Below is a small trained network, with its code and all its weights. Each question gives an input and a class and asks what happens when units are switched off, that is, made to give their printed mean instead of their output.

import numpy as np


def w(rows, s, z=0):
    codes = np.array(rows[::2]) - 128.0
    scale = np.full(codes.shape[1], s)
    scale[-1] = z or s
    return codes * scale


def norm(h):
    return h / np.sqrt((h * h).mean(-1, keepdims=True) + 1e-5)


def f(y):
    return y / 2 * (1 + np.tanh(0.7978845608 * (y + 0.044715 * y**3)))


def log_softmax(a):
    a = a - a.max(-1, keepdims=True)
    return a - np.log(np.exp(a).sum(-1, keepdims=True))


def net(x, mask):
    res = np.array(x, float).reshape(1, 2) / 4 @ E
    u = 0
    for l in range(3):
        y = f(norm(res) @ A[l][:, :-1].T + A[l][:, -1])
        res = res + np.where(mask[u : u + 7], y, B[l][:, -1]) @ B[l][:, :-1]
        u += 7
    return log_softmax(norm(res)[-1] @ U[:, :-1].T + U[:, -1])


A, B = {}, {}
E = w([
[176,121,255,227],'x0',
[127,66,34,162],'x1',
],0.0089)
A[0] = w([
[151,185,251,92,179],'0.n0',
[145,204,68,150,76],'0.n1',
[32,147,119,73,150],'0.n2',
[133,91,69,181,247],'0.n3',
[172,121,150,168,236],'0.n4',
[87,79,138,163,193],'0.n5',
[131,174,70,128,196],'0.n6',
],0.011,0.0014)
B[0] = w([
[39,110,107,155,254],'0.n0',
[135,120,220,151,138],'0.n1',
[165,154,232,67,190],'0.n2',
[213,46,173,208,187],'0.n3',
[168,2,95,65,177],'0.n4',
[180,105,67,182,149],'0.n5',
[135,20,216,115,164],'0.n6',
],0.0068,0.0078)
A[1] = w([
[64,120,128,166,185],'1.n0',
[26,183,155,181,50],'1.n1',
[188,180,249,130,32],'1.n2',
[89,180,161,1,140],'1.n3',
[168,133,171,148,175],'1.n4',
[176,213,101,84,115],'1.n5',
[143,87,33,188,254],'1.n6',
],0.0092,0.0021)
B[1] = w([
[174,184,57,158,177],'1.n0',
[46,171,119,109,191],'1.n1',
[113,113,42,149,177],'1.n2',
[145,109,69,255,253],'1.n3',
[112,177,142,100,161],'1.n4',
[150,6,124,148,124],'1.n5',
[174,215,223,114,241],'1.n6',
],0.0082,0.005)
A[2] = w([
[83,115,116,208,158],'2.n0',
[106,41,120,151,95],'2.n1',
[10,225,112,196,85],'2.n2',
[173,137,162,95,252],'2.n3',
[127,80,68,131,181],'2.n4',
[228,171,92,164,126],'2.n5',
[130,86,155,24,105],'2.n6',
],0.012,0.0023)
B[2] = w([
[144,159,76,38,207],'2.n0',
[103,142,117,124,172],'2.n1',
[93,252,175,141,255],'2.n2',
[147,131,92,118,159],'2.n3',
[89,110,167,202,167],'2.n4',
[92,124,181,143,171],'2.n5',
[140,167,69,76,147],'2.n6',
],0.012,0.0092)
U = w([
[167,138,145,99,78],'0',
[68,250,140,122,134],'1',
[111,95,167,75,9],'2',
[225,74,213,180,159],'3',
[191,108,50,50,155],'4',
[63,71,104,198,163],'5',
],0.023,0.014)

Each question gives the input, the list of numbers given to net, and the class t.
The units are the neurons (one row each of A and B). Each row of codes is followed by its name. A weight is (code - 128) times the scale printed after its matrix; where a second scale follows, it is the last column's (A, B and U).
mask holds one flag per neuron, layer by layer. A switched-off neuron (its flag False) gives its mean, the last column of its row in B, instead of its output. The means were averaged over made-up inputs and are rounded, as every weight is.
A unit's drop is (log p(t) with every unit on - log p(t) with that unit switched off) / (log p(t) with every unit on - log p(t) with every unit switched off).
The circuit of an input: a set's keep is (log p(t) with only the set's units on - log p(t) with every unit switched off) / (log p(t) with every unit on - log p(t) with every unit switched off). Starting from the 12 units with the biggest drops (on a tie, the unit counted first), units are removed one at a time, each time the one whose removal leaves the highest keep (on an exact tie, the one counted first), for as long as the keep stays at least 0.8.
circuit, biggest first: the units of the circuit, biggest drop first
most important unit: the unit with the biggest drop
top k neurons: the k neurons with the biggest drops, biggest first
k most important neurons of layer l: the k neurons of layer l with the biggest drops, biggest first
drop of u: that unit's drop, to one decimal
input [-8,3], class 5: circuit, biggest first : (2.n4; 2.n2)
input [-2,8], class 3: most important neuron of layer 1 : (1.n6)
input [-3,-1], class 5: circuit, biggest first : (2.n2; 1.n6; 2.n4)
input [-7,-2], class 5: top 2 neurons : (1.n3; 2.n2)
input [-4,2], class 4: top 2 neurons : (0.n6; 0.n3)
input [-2,3], class 3: 2 most important neurons of layer 0 : (0.n3; 0.n4)
input [-3,5], class 3: top 2 neurons : (0.n3; 2.n0)
input [-5,6], class 4: top 4 neurons : (1.n3; 1.n6; 2.n2; 2.n6)
input [-4,-3], class 5: top 2 neurons : (1.n3; 0.n0)
input [-8,-4], class 5: top 2 neurons : (1.n3; 0.n0)
input [-7,-6], class 5: 2 most important neurons of layer 1 : (1.n3; 1.n5)
input [-3,3], class 4: top 3 neurons : (1.n3; 2.n2; 2.n6)
input [0,0], class 0: top 2 neurons : (0.n2; 0.n0)
input [-8,-1], class 5: top neuron : (1.n3)
input [-1,1], class 4: 2 most important neurons of layer 2 : (2.n2; 2.n6)
input [-5,-2], class 5: top 3 neurons : (1.n3; 0.n0; 2.n2)
input [-8,2], class 5: top 2 neurons : (1.n3; 2.n4)
input [-2,0], class 5: top 2 neurons : (1.n2; 1.n6)
input [-3,1], class 5: 3 most important neurons of layer 2 : (2.n2; 2.n4; 2.n0)
input [-6,5], class 4: most important unit : 1.n3
input [-7,0], class 5: drop of 1.n3 : 1.2
input [-7,5], class 4: drop of 1.n3 : 4.3
input [1,0], class 3: drop of 0.n4 : 1.2
